Below is a small trained network, with its code and all its weights. Each question gives an input and a target symbol and asks what happens when units are switched off, that is, made to give their printed mean instead of their output.

import numpy as np


def w(rows, s, z=0):
    codes = np.array(rows[::2]) - 128.0
    scale = np.full(codes.shape[1], s)
    scale[-1] = z or s
    return codes * scale


def norm(h):
    return h / np.sqrt((h * h).mean(-1, keepdims=True) + 1e-5)


def softmax(a):
    e = np.exp(a - a.max(-1, keepdims=True))
    return e / e.sum(-1, keepdims=True)


def log_softmax(a):
    a = a - a.max(-1, keepdims=True)
    return a - np.log(np.exp(a).sum(-1, keepdims=True))


def net(x, mask):
    ids = ['γηλπτφ'.index(c) for c in x.split()]
    T = len(ids)
    res = E[ids] + P[:T]
    u = 0
    for l in range(3):
        r = norm(res)
        for j in range(3):
            rows = slice(2 * j, 2 * j + 2)
            q, k, v = (r @ M[l][rows].T for M in (Q, K, V))
            z = softmax(np.where(np.tri(T) > 0, q @ k.T / 2**0.5, -1e9)) @ v
            o = O[l][rows]
            res = res + np.where(mask[u + j], z, o[:, -1]) @ o[:, :-1]
        u += 3
    return log_softmax(norm(res)[-1] @ U[:, :-1].T + U[:, -1])


Q, K, V, O = {}, {}, {}, {}
E = w([
[122,167,137,171],'γ',
[155,139,166,78],'η',
[28,182,152,52],'λ',
[5,132,64,102],'π',
[127,166,125,161],'τ',
[180,160,91,116],'φ',
],0.026)
P = w([
[2,32,76,97],'0',
[1,185,35,91],'1',
[2,188,41,107],'2',
[8,192,43,115],'3',
[91,186,112,128],'4',
[92,189,115,137],'5',
[91,191,123,143],'6',
[102,196,144,156],'7',
[112,193,149,157],'8',
[119,195,155,161],'9',
[104,206,153,164],'10',
[107,209,171,169],'11',
[113,213,185,170],'12',
],0.0082)
Q[0] = w([
[173,126,166,160],'L0H0',
[117,97,83,167],'L0H0',
[127,158,104,251],'L0H1',
[62,51,140,115],'L0H1',
[84,65,161,121],'L0H2',
[125,76,154,102],'L0H2',
],0.025)
K[0] = w([
[203,180,154,127],'L0H0',
[174,30,90,168],'L0H0',
[157,86,55,210],'L0H1',
[7,76,92,14],'L0H1',
[227,79,73,98],'L0H2',
[157,68,46,137],'L0H2',
],0.018)
V[0] = w([
[191,29,52,112],'L0H0',
[166,238,106,28],'L0H0',
[104,114,244,4],'L0H1',
[200,86,132,198],'L0H1',
[142,206,157,197],'L0H2',
[83,60,160,108],'L0H2',
],0.028)
O[0] = w([
[152,39,123,27,5],'L0H0',
[57,238,182,42,242],'L0H0',
[103,5,51,195,135],'L0H1',
[170,207,149,205,28],'L0H1',
[161,226,107,110,181],'L0H2',
[102,120,192,172,99],'L0H2',
],0.019,0.023)
Q[1] = w([
[126,114,122,110],'L1H0',
[147,115,126,129],'L1H0',
[54,114,57,125],'L1H1',
[101,2,122,118],'L1H1',
[218,117,148,99],'L1H2',
[175,133,190,158],'L1H2',
],0.038)
K[1] = w([
[158,103,122,118],'L1H0',
[136,119,147,115],'L1H0',
[94,206,217,100],'L1H1',
[144,98,251,124],'L1H1',
[202,134,161,84],'L1H2',
[95,178,168,118],'L1H2',
],0.033)
V[1] = w([
[95,107,3,158],'L1H0',
[151,157,159,107],'L1H0',
[98,158,73,104],'L1H1',
[135,128,169,104],'L1H1',
[198,97,175,116],'L1H2',
[116,165,165,76],'L1H2',
],0.034)
O[1] = w([
[127,248,48,96,180],'L1H0',
[95,66,185,152,113],'L1H0',
[124,141,210,160,202],'L1H1',
[114,175,84,120,124],'L1H1',
[176,235,98,103,2],'L1H2',
[212,149,175,165,141],'L1H2',
],0.017,0.022)
Q[2] = w([
[124,173,150,230],'L2H0',
[90,114,71,86],'L2H0',
[193,147,107,187],'L2H1',
[4,162,149,135],'L2H1',
[177,58,72,147],'L2H2',
[169,41,107,198],'L2H2',
],0.031)
K[2] = w([
[26,208,155,150],'L2H0',
[147,1,125,137],'L2H0',
[212,54,97,191],'L2H1',
[97,241,142,147],'L2H1',
[199,88,37,87],'L2H2',
[136,15,36,108],'L2H2',
],0.025)
V[2] = w([
[170,165,116,19],'L2H0',
[53,252,216,129],'L2H0',
[101,65,63,181],'L2H1',
[162,51,220,115],'L2H1',
[134,187,207,57],'L2H2',
[103,165,250,176],'L2H2',
],0.027)
O[2] = w([
[120,120,221,165,129],'L2H0',
[111,3,132,195,227],'L2H0',
[234,93,124,84,5],'L2H1',
[127,87,209,132,108],'L2H1',
[159,128,22,52,245],'L2H2',
[126,208,87,96,243],'L2H2',
],0.022,0.027)
U = w([
[67,10,108,207,169],'γ',
[99,137,203,50,3],'η',
[196,128,109,144,235],'λ',
[188,133,67,248,133],'π',
[110,157,17,69,35],'τ',
[172,110,179,203,221],'φ',
],0.015,0.0057)

Each question gives the input, a string of symbols that net reads in full, and the target symbol t.
The units are the heads (2 rows each of Q, K, V and O). Each row of codes is followed by its name. A weight is (code - 128) times the scale printed after its matrix; where a second scale follows, it is the last column's (O and U).
mask holds one flag per head, layer by layer. A switched-off head (its flag False) gives its mean, the last column of its rows in O, instead of its output. The means were averaged over made-up inputs and are rounded, as every weight is.
A unit's drop is (log p(t) with every unit on - log p(t) with that unit switched off) / (log p(t) with every unit on - log p(t) with every unit switched off).
The circuit of an input: a set's keep is (log p(t) with only the set's units on - log p(t) with every unit switched off) / (log p(t) with every unit on - log p(t) with every unit switched off). Starting from all 9 units, units are removed one at a time, each time the one whose removal leaves the highest keep (on an exact tie, the one counted first), for as long as the keep stays at least 0.8.
units of the circuit, in order: the units of the circuit, biggest drop first
most important unit: the unit with the biggest drop
heads that matter: for each layer, one digit per head in row order, 1 if its drop is at least 0.15 and else 0, layers parted by /
drop when u is switched off: that unit's drop, to one decimal
input γ τ π γ, target π: units of the circuit, in order	(L0H0; L2H0; L1H2; L0H1)
input λ λ φ, target γ: heads that matter	001 / 000 / 100
input π λ η γ, target λ: most important unit	L1H2
input φ π η γ, target η: units of the circuit, in order	(L0H0; L2H0)
input π φ φ, target λ: units of the circuit, in order	(L0H0; L1H2; L2H1; L0H1)
input π φ τ φ, target λ: units of the circuit, in order	(L1H2; L0H0; L0H1; L2H1)
input γ η φ, target π: heads that matter	110 / 000 / 100
input τ λ φ τ, target φ: heads that matter	110 / 101 / 010
input φ γ λ γ η, target γ: heads that matter	000 / 001 / 001
input λ φ τ γ, target γ: heads that matter	000 / 100 / 100
input τ τ γ, target φ: units of the circuit, in order	(L0H1; L1H2; L1H0; L0H0)
input π π φ η γ τ λ, target γ: heads that matter	110 / 000 / 001
input γ τ τ τ φ λ, target γ: heads that matter	010 / 101 / 001
input λ φ η φ γ, target η: most important unit	L0H1
input π φ τ τ π τ φ, target φ: heads that matter	010 / 101 / 100
input τ τ φ η φ φ φ τ τ π, target γ: units of the circuit, in order	(L0H0; L2H2)
input λ τ φ, target γ: heads that matter	000 / 000 / 100
input γ τ π η φ φ η φ φ, target η: units of the circuit, in order	(L0H1; L0H0)
input τ π γ φ φ φ τ τ, target η: units of the circuit, in order	(L0H1; L1H0)
input τ λ γ τ γ τ, target π: units of the circuit, in order	(L0H0; L0H1; L2H0)
input γ φ λ τ η, target γ: heads that matter	010 / 000 / 001
input τ λ τ φ γ, target φ: units of the circuit, in order	(L0H1; L2H0)
input π π τ π τ γ π τ γ τ γ τ, target π: heads that matter	101 / 000 / 100
input φ γ τ, target η: drop when L1H0 is switched off	0.3
input π γ τ, target λ: drop when L1H2 is switched off	1.4
input τ λ τ, target φ: drop when L1H2 is switched off	0.6
input λ γ η γ, target γ: drop when L2H1 is switched off	0.0
